Below is a small trained network, with its code and all its weights. Each question gives an input and a class and asks what happens when units are switched off, that is, made to give their printed mean instead of their output.

import numpy as np


def w(rows, s, z=0):
    codes = np.array(rows[::2]) - 128.0
    scale = np.full(codes.shape[1], s)
    scale[-1] = z or s
    return codes * scale


def norm(h):
    return h / np.sqrt((h * h).mean(-1, keepdims=True) + 1e-5)


def f(y):
    return y / 2 * (1 + np.tanh(0.7978845608 * (y + 0.044715 * y**3)))


def log_softmax(a):
    a = a - a.max(-1, keepdims=True)
    return a - np.log(np.exp(a).sum(-1, keepdims=True))


def net(x, mask):
    res = np.array(x, float).reshape(1, 3) / 4 @ E
    u = 0
    for l in range(3):
        y = f(norm(res) @ A[l][:, :-1].T + A[l][:, -1])
        res = res + np.where(mask[u : u + 12], y, B[l][:, -1]) @ B[l][:, :-1]
        u += 12
    return log_softmax(norm(res)[-1] @ U[:, :-1].T + U[:, -1])


A, B = {}, {}
E = w([
[231,123,82,136],'x0',
[103,180,139,8],'x1',
[183,172,176,82],'x2',
],0.0016)
A[0] = w([
[126,130,128,130,121],'L0N1',
[176,110,124,146,250],'L0N2',
[156,115,108,134,191],'L0N3',
[138,146,122,85,144],'L0N4',
[255,118,108,138,202],'L0N5',
[142,181,132,46,144],'L0N6',
[144,120,103,130,153],'L0N7',
[128,127,128,128,125],'L0N8',
[127,127,128,128,122],'L0N9',
[139,135,114,101,148],'L0N10',
[123,130,128,130,105],'L0N11',
[137,127,124,125,160],'L0N12',
],0.0066,0.0019)
B[0] = w([
[127,126,129,127,126],'L0N1',
[170,166,180,182,193],'L0N2',
[184,153,151,149,160],'L0N3',
[166,147,105,162,155],'L0N4',
[144,255,127,144,254],'L0N5',
[221,190,145,204,215],'L0N6',
[159,138,129,134,143],'L0N7',
[128,128,128,127,127],'L0N8',
[128,127,128,127,126],'L0N9',
[156,141,91,155,143],'L0N10',
[125,124,127,124,122],'L0N11',
[139,132,129,135,139],'L0N12',
],0.0029,0.0032)
A[1] = w([
[125,132,124,132,111],'L1N1',
[125,130,128,130,119],'L1N2',
[119,134,128,131,107],'L1N3',
[129,127,128,127,133],'L1N4',
[125,130,128,128,124],'L1N5',
[181,220,195,4,205],'L1N6',
[121,130,127,127,130],'L1N7',
[127,128,128,128,127],'L1N8',
[168,64,21,178,248],'L1N9',
[183,126,139,110,215],'L1N10',
[130,127,127,127,138],'L1N11',
[191,127,142,107,209],'L1N12',
],0.0029,0.0011)
B[1] = w([
[127,126,126,126,125],'L1N1',
[128,126,130,125,126],'L1N2',
[131,122,135,119,124],'L1N3',
[129,128,128,128,129],'L1N4',
[129,127,130,126,127],'L1N5',
[233,202,200,204,249],'L1N6',
[133,128,132,116,128],'L1N7',
[128,128,128,127,128],'L1N8',
[253,220,92,133,172],'L1N9',
[123,150,121,195,170],'L1N10',
[129,129,128,129,131],'L1N11',
[118,151,116,201,171],'L1N12',
],0.0019,0.0017)
A[2] = w([
[166,132,127,131,188],'L2N1',
[166,66,59,231,76],'L2N2',
[131,109,143,118,156],'L2N3',
[114,141,122,134,89],'L2N4',
[241,200,15,99,159],'L2N5',
[157,84,79,199,94],'L2N6',
[112,131,126,126,109],'L2N7',
[142,104,145,111,183],'L2N8',
[94,82,175,114,208],'L2N9',
[78,74,2,44,67],'L2N10',
[94,117,130,114,109],'L2N11',
[247,199,104,105,252],'L2N12',
],0.0048,0.0011)
B[2] = w([
[93,136,153,127,150],'L2N1',
[172,153,190,3,155],'L2N2',
[136,133,121,155,125],'L2N3',
[137,124,124,121,127],'L2N4',
[94,177,185,218,228],'L2N5',
[143,143,176,58,143],'L2N6',
[152,125,116,132,124],'L2N7',
[128,131,133,159,126],'L2N8',
[175,141,89,186,131],'L2N9',
[112,88,164,236,128],'L2N10',
[179,125,97,148,119],'L2N11',
[89,173,198,209,255],'L2N12',
],0.0038,0.0045)
U = w([
[55,30,66,192,172],'0',
[152,237,191,198,184],'1',
[146,125,72,82,1],'2',
[101,154,60,73,60],'3',
[171,72,157,4,145],'4',
],0.012,0.0071)

Each question gives the input, the list of numbers given to net, and the class t.
The units are the neurons (one row each of A and B). Each row of codes is followed by its name. A weight is (code - 128) times the scale printed after its matrix; where a second scale follows, it is the last column's (A, B and U).
mask holds one flag per neuron, layer by layer. A switched-off neuron (its flag False) gives its mean, the last column of its row in B, instead of its output. The means were averaged over made-up inputs and are rounded, as every weight is.
A unit's drop is (log p(t) with every unit on - log p(t) with that unit switched off) / (log p(t) with every unit on - log p(t) with every unit switched off).
unit that matters most: the unit with the biggest drop
top k neurons: the k neurons with the biggest drops, biggest first
top k neurons in layer l: the k neurons of layer l with the biggest drops, biggest first
drop when u is switched off: that unit's drop, to one decimal
input [-5,-6,-5], class 0: top 2 neurons => [L0N6 L1N6]
input [-5,-8,-2], class 4: top 2 neurons => [L2N2 L2N12]
input [-8,3,0], class 0: top 2 neurons in layer 0 => [L0N5 L0N2]
input [-4,1,-1], class 0: top neuron in layer 0 => [L0N5]
input [-2,-2,-4], class 0: top 2 neurons => [L0N6 L1N6]
input [-3,-6,1], class 4: top 2 neurons in layer 2 => [L2N12 L2N5]
input [-7,5,-1], class 3: top 2 neurons in layer 2 => [L2N12 L2N5]
input [-3,-7,-4], class 4: top 3 neurons in layer 2 => [L2N2 L2N12 L2N5]
input [-3,-6,-8], class 4: top 4 neurons in layer 2 => [L2N2 L2N12 L2N5 L2N6]
input [-3,-8,-8], class 4: top 2 neurons => [L2N2 L2N12]
input [-2,-3,-1], class 4: top 2 neurons => [L2N12 L2N5]
input [-4,-5,0], class 4: drop when L2N6 is switched off => 0.1
input [-6,-4,-4], class 0: drop when L0N6 is switched off => 0.1
input [-4,-8,3], class 4: drop when L0N6 is switched off => 0.3
input [-7,2,-1], class 0: unit that matters most => L0N5
